Each row has a class, written after it.
-1 -5 19 32 13 -16 -6 3 -11 0 1 -2 11 11 16 -2 22 12 -21 23 -6 11 -9 25 -11 5 9 -8 -3 0 -7 3 -15 -1 5 32 4 17 -6 -4 13 9 3 15 6 -14 1 -6 -> <34>
2 -5 4 15 9 -13 7 2 -11 7 7 9 7 42 -7 12 17 -19 7 2 -3 0 16 27 11 5 -3 -6 1 -4 0 8 7 4 -7 -17 -24 -6 -5 23 -1 1 1 32 -6 -4 0 -7 -> <110>
-7 11 0 25 9 38 18 -6 -39 1 -15 4 -26 11 21 1 -4 -17 -37 -8 10 8 -25 19 33 -17 8 -19 9 -3 -20 6 2 18 -8 3 9 -6 -3 -10 -3 18 -1 19 43 23 0 -11 -> <110>
-1 2 24 23 11 -2 13 -3 -24 -1 -3 5 3 32 2 6 8 -9 -16 -12 1 0 -2 36 16 -4 2 -10 -1 -6 -10 11 1 6 -15 3 2 -10 -6 -3 1 11 3 19 10 4 -7 -4 -> <110>
9 -5 11 12 11 5 7 -5 -18 -1 14 2 0 5 -21 6 17 -10 0 -6 1 -7 12 37 6 1 2 -8 6 0 -7 11 0 5 1 1 2 -9 -7 7 -4 -4 -2 23 0 -3 7 -4 -> <110>
-7 -2 8 9 8 -31 -6 -1 -25 -4 9 5 10 16 25 8 2 -8 -37 40 15 -3 -19 16 6 -3 -10 3 -6 -2 -18 -7 12 29 -23 6 -2 16 -6 -2 13 5 -6 15 11 14 -4 1 -> <34>
-16 -5 25 21 17 -25 0 19 8 -9 1 10 11 20 5 -13 15 10 -47 23 -10 9 -6 33 6 7 11 0 0 -14 -4 -9 -6 0 -31 -7 10 12 -14 -11 1 5 -4 2 22 7 -11 10 -> <34>
10 -24 11 23 14 -46 -10 10 6 -6 7 10 11 -19 -6 6 -13 16 -10 11 0 5 3 21 -11 14 8 2 -6 -10 -13 2 -12 1 -15 1 8 -3 -12 -14 9 4 6 8 16 -4 0 -3 -> <34>
-16 -2 14 21 0 1 0 -17 -18 -5 6 12 0 12 7 12 2 -13 -1 0 -3 -16 5 12 12 -6 -1 -7 -2 0 -12 5 0 8 7 19 0 13 0 9 -9 -5 -5 19 4 -1 -7 -5 -> <110>
-24 2 5 19 7 5 15 5 -9 -4 -6 8 13 12 5 6 3 -15 -29 8 6 22 -21 1 12 -4 7 -10 1 2 -24 4 -14 15 -25 13 6 2 -12 -25 9 8 20 20 45 17 0 -1 -> <34>
6 -10 3 14 9 9 -1 -9 -10 4 -2 10 1 25 8 10 -1 -6 -2 -5 -5 4 4 32 8 -2 5 -8 -13 -1 7 19 7 3 -7 -18 10 -7 -2 10 6 21 0 36 19 13 -2 1 -> <110>
4 8 7 -4 3 -40 13 3 -28 -1 0 13 8 25 3 2 2 0 -22 34 -4 16 14 28 13 6 6 5 -18 -5 19 -4 -4 1 -8 -6 6 5 -11 -6 0 16 0 -6 -6 -5 -8 -1 -> <34>
